Rows, each with roughly how far along a hidden order it lies (0 to 15):
(in the rows, 128 means zero)
[117 124 129 132 121 127  85  66 131 184 160  76 125 117 147 116 127 131
 122 123  42 127 183 160 223 148 137 124 129 157 122 137 109 104 109 128
 165 107 129  21 126 127 133 123 135  74 143 139 173  58 137 125 248 139
 124 143 125 129 140 100 141 141 115 151 122 157 160 137 135 129   4 115
 135 128 142 126 129 138  98 105 103 128  60 229 131  91 154 126 126 126
 121 126 123 166 192 156  85 109 149 131 134 167 116 121 154 142 101 148
 116  94 122 132 145 126  70 122 131 156 106 116 137 196 156 133 140  88]
0
[129 197 125 112  86 149 148 116 182 109 123 101 147 137 152 126 157 125
 127 137 104  72  94 111 131 132 122 132 149  83 126 126 121  88 115 117
 140 128 142 109 116 113 112 130 128 174 126 122 104 131 126 128 123  74
 131 130 136 137 131 121  49 118 149 106 130 112 120 128 114 125 211 158
 124 126 123 130  75 128 136 128 126 121 144 137 123 114 124 132 135 130
 128  85 126 117  43  71 156 125 141 131 126 133 131 134 126 124 202  78
 143 168 104 141 123 126 116 129 127 193 155 115 152 123 131 139 117 131]
15
[125 128 136 128 130 128 158 144 118 155 119 128 129 153 139 126 129 130
 128 133 172 102 132 140  91 117 158 112 128 132 127 103 121 118 203 126
 103 106 133 180 143 127 122 125 123 129 123 125 137 218 127 140 209 112
 124 103 140 101 129 161 111 137 133 125 128  59 118 129 120 134  45  74
 125 142 124 105 125  94 135 127 167 120 122  95 123 161 125 125 130 129
  69 113 130 129 143 123 138 116 135 152 148 168 151 160 119  94 138 125
 120 217  91 128 127 132 126 135 117 118 130 149 117  43 129 116 123 131]
0
[113 232 128 133 122 158 133  77 166 133 127 140 141 134 146 122 129 134
 119 169  97 109 126 134 176 189 139 119 124 161 126 141 103 171 134 124
 180 121 134 150  98 122  93 126 109 103 144 133 154 142 135 132 118 125
 110 127 128 136 126 122 135 126 125 121 126 151  76 133 141 128  55 152
 142 120 117 129 121 142 119  49 137 138 123 122 139 116 194 131 117 148
 102 116 111 128 138 130 255 121 144 116 133 141 119 129 147 152 100  97
 120 138 117 123 131 120  87 115 132  98  74 126 145  81 143 127 129  87]
0
[158 153 129 131 126 111 190 121 140 130 127 200 146 130 162 137 165 124
 125 118 226 125  79 133 109  85 133 125 155 133 128 132 147  24 126 127
 114 141 130 117 130  71 138 123 148 136 216 127 119 179 130 131  36  82
 123 113 164 141 127 158 133 157 109  98 123 126 126 124 163 128 226 132
 125 123 131 129 127 125 142 161 157 130 126   1 114 157 104 119 130 123
 121 118 126 125 129 115 130 145 134 133 117 133 120 127 135 128 107 134
 128 127 110 197 128 103 118 126 129  93 144 137 133  66 120 121 125 158]
15
[123 137 128 123 117 141 111  90 131 117 130  96 136 101 123 119 120 132
 133 141  97 138 131 124 126 121 133 128 116 141 136 157 130 197  75 132
 135 124 123  73 133 159 128 130 141 214 132 127 132  65 136 117 139 129
 135 129 131 158 127 127 132 121 128 109 131 122 153 131 117 129 213 179
 129 110 166 138 126 131 117  48  99 132 118 255 142 121 114 131 140 126
 122 127 155 127 135 125 130 128 140 122 129  88 144 130 132 159 118 150
 142  46 125 149 136 137  80 129 130 119 214 125 141 134 165 127 129 114]
15
[114 157 142 135 102 109 189 105 135 161 128 201 129 149 146 124 128 119
 121  88 207 125 131  99  17  80 140 117 128 155 115 131 127  92 144 124
 131 125 131 108 118  69 124 122 152 108 133 128 151 127 134 135 121 108
 121 127 146 144 113 127 121 156 116  72 125 120  88 134 133 129  85 128
 121 122 110 152 102 126 146 116 149 144 119  16 123 149 126 129 144 125
 104  93 129  89  84 113 224 145 146 157 146 127 110 131  97 117  68 128
 123 198 115 133 109 124 118 104 130  84 136 119 133  42 109 131 127 154]
15
[113 149 139 149 124  84 124 141 142 141 132 148 106 134 151 132 132 127
 110  86 170 136 102 133  11 114 143 118 207 182 118 145 157  68  77 120
 121 115 137  80 132  57 125 125 157  96 255 100 150 118 143 119  69 106
  70 128 117 140 114  80 121 140 120 106 121  73 112 150 137 131 136 110
 127 129 134 132 119 136 136 100 114 122 114 126 125 118 117 129 136 126
 113 112 123 136 133 128 113 136 151 176 134 140 119 128  87 123  98 114
 113 174  95 174 125 134 100 103 133  94 133 122 136  86 158 129 131 114]
15
[130 200 157 109  81 134 159 131 124  59 127 133 131 140 120 129 128 205
 134 133 169  88  88 103 182 159 127 133 131 131 130 133 148 113 102 129
 158 129 144 129 130 112 126 125 160 255 122 127  86 146 127 130   1 104
 154 111 128 126 118 128  67 134 127 107 135 119 130 126 129 123 119 119
 124 125 117 134 105 119 132 112 128 126 159 110 129 106 155 116 125 126
 142 102 128 113  42 130 127 155 124 104 128  78 154 140 131 133 213 131
 135 179 130 133 130 154 141 129 105 136 159 111 127 130 130 126 127 132]
15
[158  65 129  84 141 133  73 167  99 118 154  65 134 117  83 139 107 139
 152 156  25  80 158 132 207 147  99 130 199  95 134  95 131 158 119 131
  88 131 121 142 192 127 116 140 126 185  84 119  90 106 121 113 183 116
 133 124 128 116 129 119  77  88 132 137 137 146 136 134  94 132  71 120
 128 152 112 133 135 122 139 136 135 108 106 251 135 145 126 126 116 150
 223 146 126 127 109 118 133 117 117  99 117 114 185 101 107 132 157 212
 160 146 142  26 130 153 180 169 130 173  85 122  91 174  99 116 119 142]
0
[122 195 135 134 127 104 157 123 109 137 133 182 127 159 138 133 132 128
 118 130 139 112 133 119 111  98 133 126 154 132 126 135 127  41 130 120
 135  93 130 118 128 103 136 126 128  25 139 130 137 208 133 131 180  87
 122 103 168  93 128 130 114 134 108 127 125  60  89 123 154 129  54  56
 126 128 104  97 127 119 123 185 151 128 126 160 127 151 137 121 125 159
  53 118 129 125 131 131 134 127 140 136 150 135 109 164 133 125 116  91
 122 214 102 113 128 127 143 123 131 114 121 160 133 117 119 130 134 122]
0
[131 125 116 148 128 130 135 133 113 124 126 132 129 106 136 136 127  42
 123  78 147 185 129 118 126 127 126 127 100 130 131 135 131 132 106 138
 113 157 127 133 130 127 134 132 124 134 161 121 120 140 131 119 139 186
 128 152 124 120 125  93 127 140 140 109 128 121 151 118 124 128 247 114
 130 130 167 126 170 157 156 127 108 130 129 130 115 133 130 133 144  92
 135 149 125 121 158 160 142  95 124 145 127 124 125 111 126 151  83 138
 114 124 163 118 128  90  99 131 129  45 128 131 105 159 109 126 135 129]
15
[126  37 134  96 126 129 125 129 134  86 136 128 110 135 151 140 137 120
 125  86 137 128  99  52  34  56 132 138 187 110 115 126 131  63 136 127
  91 137 130  95 162  63 127 139 152 117 104 128 128 127 130 116 110 128
  82 128 122 147 114 128 173 134 118 128 125  80 166 134 127 121 132 117
 109 134 130 130 124 128  90 149 115 112 124 125 110 142  68 125 128 104
 132 116 147 121 140 126   1 139 128 130 129  73 138 119  89 121  45 132
 125 151 122 117 120 106 134  89 129 131 150 123 130 126 137 118 135 130]
15
[122 161 128 152 130 133 122 131 153 135 119 131 137 104 108 122 143 126
 126 151 157 128 128 125 165 131 121 126  82 164 127 153 133 147 133 129
 187 133 140  98 129 177 126 128 119 255 120 126 106 142 125 125 116 173
 179 130 114 140 130 128 109 131 114  89 139 189  95 123  92 118 152 214
 148 103 132 164 137 148 132 144 134 127 133 125 145 139 141 145 121 112
 144 139 123 113 105 125 255 137 113 116 128 131 124 137 132 130 235 139
 138 115 133 129 126 151 160 143 103 113 139 118 168 145  94 126 125 129]
15
[121  67 120 135 123 140 128  90 151 112 128 128 123 108 133 121 123 125
 119 131 141 153 136 125 210 122 134 139 107 148 133 131 132 191  84 126
 138 150 126 120 132 157 127 127 143 199 110 131 131  47 129 118 124 173
 133 125 126 164 130  98 153 123 128 127 128 118 150 131 125 130 128 175
 128 112 163 155 115 161 130  82 137 128 104 125 127 102 134 135 136  87
 181 114 124 133 132 144 101 130 139 111 129  91 125  94 127  84 117 129
 140  65 150 120 130 116  94 119 141 114 128 124 147 227 138 128 129 122]
15
[125 134 127 161 128 163 124 122 161 174 119 132 144 119 109 127 126 137
 131 124  90 128 127 199 175 184 137 127 114 132 128 142 126 111 186 125
 168 118 152 150 134 120  92 120 107 117  34 169 141 130 127 141 158 124
 125 125 129 116 147 124  78 129 136 135 131 168 123 129 129 128  29 166
 141 125 131 121 135 134 128 131 127 141  92 136 142 133 173 135 133 150
 130 123 109 139 129 122 255 134 134 131 129 187 126 128 135 128 124 113
 131 108 137 129 131 129 122 130 115  97 103 129 152 125  94 128 128 127]
0
[ 89 177 101 148 111 110 122  39 170 152 134 117 116 143 185 110 105 111
  95  57 154 169 171 137   6 119 167 123  78 180 116 150  98  65 120 118
 156 109 138 100 150 137 136 122 154  60 164 140 194 113 128 142 216 101
  81 139 130 158 124 122 204 133 164 124 112  89 103 149 168 130  49  57
 135 137 157 123 146 151 152  67 123 148 103 137 112  87 148 108 151 116
  74  74 144 129 169 136  39  86 180 175 133 152  79 127 174 118  39 132
  87 171 108 129 124  81  18  74 166  35  91 124 163  47 177 129 151  99]
0
[131 218 131 125 127 168 129 124 155 123 116 113 128 128 140 130 136 137
 129 185 117  97 173 197 150 130 123 126 136 133 136 141 131 131 173 128
 130 116 146 155 125 127  93 120 125 136  35 126 118 117 115 142 180 139
 128 110 127 130 128 170 127 120 128 131 131 158 128 119  81 135  36 118
 143 129 112 128 143 129 134 133 127 142 128  98 145 132 176 141 107 150
 110 131 103 134 149 128 120 129 125 132 129 177 127 130 128 113 227  99
 127 104 146 125 129 152 180 149 116 137 129 133 125 123 109 145 128 126]
0
[118  50 103 133 129 132  96  72 129 178 132 129 125 122 136 124 106  59
 121  78  88 173 129 164  69  73 141 123 118 195 125 135 125 112 136 124
 141 133 129 124 164 123 121 130 134  12  80 125 140 128 102 133 255 115
 100 148 125 137 131  90 186 121 163 144 119 133 138 122 130 129 108 142
 125 130 141 120 123 127 169 126 130 129 123 169 122 136 133 145 140 126
 124 133 131 130 143 178 135 108 137 142 116 137  97 111 147 123 123 161
 124 109 137 133 127 125 107  98 127  39  87 135 114 148 136 131 127 124]
0
[123 126 128 174 115 124 129 136 147 152 128 161 125 130 160 124 147 128
 125 127 215 121 129 122  62 120 135 118  26 217 126 144 123 100 187 124
 153 153 131  91 133 121 127 120 119 123 145 132 142 153 118 141 121 119
 127 132 128 127 126 142 156 161 129 128 126 143 124 108 128 129 254 174
 151 108 128 179 126 150 131 140 129 152 124   9 112 121 118 130 130 129
  86 118 127 128 133 155 130 127 137 135 129 101 158 159 136 124 150  93
 105 109 120 229 126 116 117 121 127 117 164 142 152 137  69 128 129 123]
15
[ 95 111 109 138 129 123  72 110 145 185 149 121 125 109 148 122 103 126
 122 122 121 126 191 137 192 152 140 130 141 146 131 141 112  97 144 128
 146 109 130 122 163 127 122 128 133 150  36 133 147  69 120 130 108 108
 134 143 132 135 146 122 116 122 136 146 126 168 115 134 129 130   1 142
 125 132 124 132 134 128 137 108 111 109 121 255 141 100 144 135 130 125
 186 104 133 131 145 147 139 130 140 146 129 165 137 102 165 134 122 176
 136 153 113  53 126 130 105 121 152 111 121 109 141 126 141 141 123 102]
0
[123 115 127 134 123 133  92 115 130 149 161  93 115 145 115 127 105 127
 133 125  75  78 140 106 119 128 130 133 223 150 118 121 134 123  79 123
 124 121 126 151 131 113 139 136 141 116 100 121 123 115 136 120 147 142
 127 125 114 126 134 103  95 138 101 130 127 123 171 132 123 128   1 113
 110 148 125  85 125  97 124  86 125 108 127 223 130  82 158 135 128 140
 131 116 124 171 135 131   1 131 132 127 129 166 156 130 118 128 131 168
 143 139 131  24 144 132 121 143 127 253 125 127 130 165 139 115 134 127]
0
[132 107 130 121 128 119 131 145 126 108 123 115 129 110 141 128 128 136
 126 107 165 168 104 167  67  73 126 129  61 111 137 134 114 130 181 129
 144 134 143 105 133 131 125 123 115 180 140 123 129 161 124 138 128 137
 124 130 151 131 128 143 150 154 141  85 130 165 120 100 128 127 122 153
 142 129 123 129 168 128 228 174 123 121 168  33 109 142  91 136 132 133
 126 121 133  89 130 148 167 125 117 126 123 147  95 158 135 153 162  91
 133  99 153 230 104 109  76 129 113 126 203 136 121 116  55 145 122 106]
15
[127 128 145 128 131 127 107 127 143  88 126 118 113 126 136 127 130 133
 136 147  98  98 136  64 150  86 129 131 121 122 128 133 147 114  46 128
 129 137 131 130 130  98 124 129 171 209 192 103 128 122 127 127 123 104
 113 139 127 133 128 112 107 102 138 127 131 141 123 153 138 115 136 135
 124 127 124 130 127 113  44 103 129 109 114 149 142  79 113 132 142 105
 189 101 130 155  68  92 124 164 143 130 126 135 132 115 105 120 147 135
 132 131 119 128 141 135 147 118 126 130 175 125 127 174 196 125 128 133]
15
[105  51 139 129 124  87 137 144 140 115 136 135 129 148 169 124 135 119
 122 103 135 148  87 122 105 108 132 139 196 134 127 127 129 119  71 128
  96 149 107  95 126 128 130 133 135  86 223 102 137 139 145 132 123 128
 121 128  84 133 124 126 135 140 121 130 120 120 168 138 181 117 200  98
 131 124 157 127 117 125 120 158 109 139 122 123 110 106 138 119 148  99
 100 119 131 127 101 124   1 130 138 151 144  67 125 129 131 131  43 123
 119 165 103 182 123 156 103 120 143 102 150 127 136  92 140 104 136 162]
15
[ 83 140 129 129 110 130 131 117 132 124 155  94  99 131 140 119 129 123
 135 140  72 142 132 110 230 143 135 142 130 155 126 166 134 113 117 134
 137 143 128 150 127 126 130 131 140 215 124 129 135  47 140 116  52 132
 124 130 128 163 128 104 130 134 130 122 125 115 128 139 118 129 185 113
 132 127 175 155 127 132 124  63  88 133 113 249 128 126 130 133 128 126
 190 128 152 124 136 126 140 142 134 137 108  89 142 129 132 165 145 154
 124 134 123 135 135 129  64  96 130 124 218  97 143 228 146 147 133 122]
15
[117  69 112 130 125 121 119  94 101 131 125  96 126 128 142 131 129 127
 118  68  90 179 175 127  63 120 129 117  94 136 125 130 128 140 152 130
 103 134 131 116 156 125 130 132 131   1  86 130 180 125 132 131 121 138
 105 130 129 115 139  88 128 124 164 142 125 142 151 127 147 137  54 135
 129 126 133 126 174 134 125 136 116 133 123 133 125 136 126 122 130 134
 115 128 135 126 136 187 121 126 136 127 129 173  95 105 143 125  42 125
 125 136 142 126 128 103 117 119 167 102 104 143 110 129 132 130 137 126]
0
